Below are the code and all the weights of a small trained network. Each question names an input and a target symbol and asks about switching units off, where a switched-off unit gives its printed mean instead of its output.

import numpy as np


def w(rows, s, z=0):
    codes = np.array(rows[::2]) - 128.0
    scale = np.full(codes.shape[1], s)
    scale[-1] = z or s
    return codes * scale


def norm(h):
    return h / np.sqrt((h * h).mean(-1, keepdims=True) + 1e-5)


def f(y):
    return np.maximum(y, 0)


def softmax(a):
    e = np.exp(a - a.max(-1, keepdims=True))
    return e / e.sum(-1, keepdims=True)


def log_softmax(a):
    a = a - a.max(-1, keepdims=True)
    return a - np.log(np.exp(a).sum(-1, keepdims=True))


def net(x, mask):
    ids = ['ΓΔΘΠΦΨζηλξτ'.index(c) for c in x.split()]
    T = len(ids)
    res = E[ids] + P[:T]
    u = 0
    for l in range(3):
        q, k, v = (norm(res) @ M[l].T for M in (Q, K, V))
        z = softmax(np.where(np.tri(T) > 0, q @ k.T / 2**0.5, -1e9)) @ v
        res = res + np.where(mask[u], z, O[l][:, -1]) @ O[l][:, :-1]
        u += 1
        y = f(norm(res) @ A[l][:, :-1].T + A[l][:, -1])
        res = res + np.where(mask[u : u + 4], y, B[l][:, -1]) @ B[l][:, :-1]
        u += 4
    return log_softmax(norm(res)[-1] @ U[:, :-1].T + U[:, -1])


Q, K, V, O, A, B = {}, {}, {}, {}, {}, {}
E = w([
[161,114,98,110],'Γ',
[117,136,190,100],'Δ',
[63,208,210,34],'Θ',
[133,125,104,158],'Π',
[80,59,29,111],'Φ',
[155,73,179,219],'Ψ',
[138,90,132,134],'ζ',
[107,153,83,164],'η',
[46,173,69,141],'λ',
[101,114,236,5],'ξ',
[141,60,46,69],'τ',
],0.017)
P = w([
[237,135,140,64],'0',
[224,138,190,198],'1',
[224,157,140,150],'2',
[147,190,158,255],'3',
[158,129,164,133],'4',
[139,168,77,243],'5',
],0.0084)
Q[0] = w([
[94,96,48,35],'L0H1',
[120,61,214,2],'L0H1',
],0.0071)
K[0] = w([
[128,175,163,144],'L0H1',
[187,58,73,254],'L0H1',
],0.0094)
V[0] = w([
[177,148,65,135],'L0H1',
[109,109,255,150],'L0H1',
],0.0058)
O[0] = w([
[2,215,34,68,254],'L0H1',
[222,108,59,180,250],'L0H1',
],0.0091,0.00057)
A[0] = w([
[35,158,149,163,95],'L0N1',
[89,67,177,166,2],'L0N2',
[107,107,255,141,238],'L0N3',
[101,192,199,157,129],'L0N4',
],0.0095,0.0033)
B[0] = w([
[134,195,149,176,173],'L0N1',
[150,126,81,60,136],'L0N2',
[62,115,126,84,254],'L0N3',
[184,197,181,1,199],'L0N4',
],0.0086,0.006)
Q[1] = w([
[132,162,254,68],'L1H1',
[168,163,143,157],'L1H1',
],0.0085)
K[1] = w([
[120,53,2,122],'L1H1',
[69,99,91,20],'L1H1',
],0.0088)
V[1] = w([
[250,54,156,143],'L1H1',
[68,136,125,202],'L1H1',
],0.012)
O[1] = w([
[253,66,74,58,112],'L1H1',
[172,136,194,149,2],'L1H1',
],0.012,0.0058)
A[1] = w([
[151,204,104,44,185],'L1N1',
[235,38,124,82,134],'L1N2',
[79,186,217,116,91],'L1N3',
[254,170,83,101,251],'L1N4',
],0.0083,0.0027)
B[1] = w([
[155,71,70,116,231],'L1N1',
[105,107,178,154,253],'L1N2',
[167,120,123,6,221],'L1N3',
[110,65,178,255,254],'L1N4',
],0.0094,0.0057)
Q[2] = w([
[255,59,65,79],'L2H1',
[75,74,113,57],'L2H1',
],0.005)
K[2] = w([
[12,222,185,50],'L2H1',
[188,132,126,146],'L2H1',
],0.011)
V[2] = w([
[142,126,157,149],'L2H1',
[109,163,250,98],'L2H1',
],0.011)
O[2] = w([
[128,68,223,147,6],'L2H1',
[102,115,254,178,246],'L2H1',
],0.0092,0.0011)
A[2] = w([
[119,98,255,238,232],'L2N1',
[40,154,104,186,207],'L2N2',
[200,156,221,93,113],'L2N3',
[83,87,158,152,3],'L2N4',
],0.007,0.0033)
B[2] = w([
[130,190,116,201,254],'L2N1',
[186,155,159,252,241],'L2N2',
[90,130,172,114,182],'L2N3',
[128,145,151,144,133],'L2N4',
],0.013,0.0046)
U = w([
[102,132,161,150,44],'Γ',
[132,119,118,104,19],'Δ',
[91,145,110,152,46],'Θ',
[136,166,131,165,111],'Π',
[124,46,117,149,252],'Φ',
[128,99,63,132,74],'Ψ',
[154,189,98,70,222],'ζ',
[184,110,95,136,65],'η',
[102,170,32,117,105],'λ',
[255,155,112,135,50],'ξ',
[68,130,123,162,152],'τ',
],0.012,0.0035)

Each question gives the input, a string of symbols that net reads in full, and the target symbol t.
The units are the heads (2 rows each of Q, K, V and O) and the neurons (one row each of A and B). Each row of codes is followed by its name. A weight is (code - 128) times the scale printed after its matrix; where a second scale follows, it is the last column's (O, A, B and U).
mask holds one flag per unit, layer by layer, with each layer's heads first. A switched-off unit (its flag False) gives its mean, the last column of its rows in O or B, instead of its output. The means were averaged over made-up inputs and are rounded, as every weight is.
A unit's drop is (log p(t) with every unit on - log p(t) with that unit switched off) / (log p(t) with every unit on - log p(t) with every unit switched off).
The circuit of an input: a set's keep is (log p(t) with only the set's units on - log p(t) with every unit switched off) / (log p(t) with every unit on - log p(t) with every unit switched off). Starting from the 12 units with the biggest drops (on a tie, the unit counted first), units are removed one at a time, each time the one whose removal leaves the highest keep (on an exact tie, the one counted first), for as long as the keep stays at least 0.8.
circuit, biggest first: the units of the circuit, biggest drop first
unit that matters most: the unit with the biggest drop
k most important neurons: the k neurons with the biggest drops, biggest first
k most important neurons of layer l: the k neurons of layer l with the biggest drops, biggest first
drop of u: that unit's drop, to one decimal
input Γ τ Φ τ, target λ: 3 most important neurons => [L0N3 L1N4 L1N2]
input ξ Π Δ, target Φ: circuit, biggest first => [L1H1 L1N4]
input Γ Γ Π, target λ: circuit, biggest first => [L0H1 L2H1]
input ξ ξ λ, target Φ: circuit, biggest first => [L0H1 L1H1 L1N4]
input Γ Γ η, target λ: unit that matters most => L0H1
input τ η λ Ψ, target ζ: 2 most important neurons of layer 0 => [L0N4 L0N3]
input ξ Ψ Ψ ξ, target Φ: 2 most important neurons => [L1N4 L1N2]
input ξ Φ η Γ, target Φ: circuit, biggest first => [L0H1 L1N4]
input τ Γ Π, target ζ: 2 most important neurons => [L0N4 L1N4]
input ξ τ τ Θ τ Θ, target ζ: 2 most important neurons => [L0N4 L0N1]
input τ Φ Γ ξ, target ζ: 3 most important neurons of layer 1 => [L1N3 L1N4 L1N2]
input Γ η Γ, target λ: drop of L0N3 => 0.4
input τ Π τ Ψ, target ζ: drop of L1N3 => 0.1
input ξ Ψ Γ, target Φ: circuit, biggest first => [L1N4]
input Γ Γ ξ ξ τ, target λ: drop of L0H1 => 1.1
